Here is a tiny trained network, its code and every weight. The questions are about switching its units off for an input and a class, where a switched-off unit gives its printed mean instead of its output.

import numpy as np


def w(rows, s, z=0):
    codes = np.array(rows[::2]) - 128.0
    scale = np.full(codes.shape[1], s)
    scale[-1] = z or s
    return codes * scale


def f(y):
    return y / 2 * (1 + np.tanh(0.7978845608 * (y + 0.044715 * y**3)))


def log_softmax(a):
    a = a - a.max(-1, keepdims=True)
    return a - np.log(np.exp(a).sum(-1, keepdims=True))


def net(x, mask):
    res = np.array(x, float).reshape(1, 5) / 4 @ E
    y = f(res @ A[0][:, :-1].T + A[0][:, -1])
    res = res + np.where(mask, y, B[0][:, -1]) @ B[0][:, :-1]
    return log_softmax(res[-1] @ U[:, :-1].T + U[:, -1])


A, B = {}, {}
E = w([
[131,67,111,137,204,1],'x0',
[45,141,184,156,196,140],'x1',
[206,170,142,164,132,90],'x2',
[158,134,32,104,117,145],'x3',
[120,58,167,79,126,122],'x4',
],0.0074)
A[0] = w([
[108,128,120,94,80,172,169],'n0',
[177,164,83,163,113,103,102],'n1',
[254,149,122,151,116,104,236],'n2',
[112,34,122,99,165,65,192],'n3',
[114,164,86,77,85,215,207],'n4',
[147,158,157,113,17,186,106],'n5',
[83,89,229,111,148,144,217],'n6',
[146,152,159,111,19,189,108],'n7',
[117,150,110,122,129,143,55],'n8',
[55,146,184,183,193,144,5],'n9',
[126,67,121,113,169,78,212],'n10',
[130,29,117,83,155,59,172],'n11',
[78,133,180,149,173,138,86],'n12',
[116,143,108,91,88,191,202],'n13',
[101,103,192,125,152,143,190],'n14',
],0.0084,0.0019)
B[0] = w([
[95,50,90,80,176,196,183],'n0',
[178,178,209,143,79,54,172],'n1',
[145,147,246,87,89,69,229],'n2',
[72,45,167,19,179,152,253],'n3',
[54,54,28,148,234,240,244],'n4',
[96,67,210,17,150,102,228],'n5',
[207,197,254,147,55,30,239],'n6',
[99,62,221,4,151,99,228],'n7',
[128,124,86,165,143,158,123],'n8',
[253,235,163,228,33,60,204],'n9',
[96,92,183,50,141,114,223],'n10',
[71,66,134,49,173,157,254],'n11',
[209,195,163,179,69,77,185],'n12',
[65,50,57,106,204,204,207],'n13',
[170,177,196,148,91,63,192],'n14',
],0.0055,0.0052)
U = w([
[94,12,144,41,164,143,165],'0',
[185,255,187,177,64,58,204],'1',
[115,137,28,215,153,193,1],'2',
],0.0083,0.0026)

Each question gives the input, the list of numbers given to net, and the class t.
The units are the neurons (one row each of A and B). Each row of codes is followed by its name. A weight is (code - 128) times the scale printed after its matrix; where a second scale follows, it is the last column's (A, B and U).
mask holds one flag per neuron, in row order. A switched-off neuron (its flag False) gives its mean, the last column of its row in B, instead of its output. The means were averaged over made-up inputs and are rounded, as every weight is.
A unit's drop is (log p(t) with every unit on - log p(t) with that unit switched off) / (log p(t) with every unit on - log p(t) with every unit switched off).
The circuit of an input: a set's keep is (log p(t) with only the set's units on - log p(t) with every unit switched off) / (log p(t) with every unit on - log p(t) with every unit switched off). Starting from the 12 units with the biggest drops (on a tie, the unit counted first), units are removed one at a time, each time the one whose removal leaves the highest keep (on an exact tie, the one counted first), for as long as the keep stays at least 0.8.
units of the circuit, in order: the units of the circuit, biggest drop first
k most important neurons: the k neurons with the biggest drops, biggest first
drop of u: that unit's drop, to one decimal
input [-7,6,4,5,-6], class 2: units of the circuit, in order -> n4
input [-1,-1,4,-3,8], class 1: units of the circuit, in order -> n4; n6
input [-5,5,2,8,-3], class 2: units of the circuit, in order -> n3; n4
input [3,-3,-6,6,-6], class 2: units of the circuit, in order -> n7; n5; n3
input [-8,8,-2,0,-6], class 2: 2 most important neurons -> n4; n9
input [-5,4,7,8,-7], class 2: 2 most important neurons -> n4; n6
input [1,4,-2,3,-4], class 2: 2 most important neurons -> n6; n2
input [4,-8,-4,1,-8], class 1: drop of n12 -> -0.1
input [-1,2,0,6,3], class 2: drop of n5 -> 0.2
input [1,-3,-3,-2,-7], class 2: drop of n6 -> 0.4
input [2,1,4,8,-4], class 1: drop of n1 -> 0.2
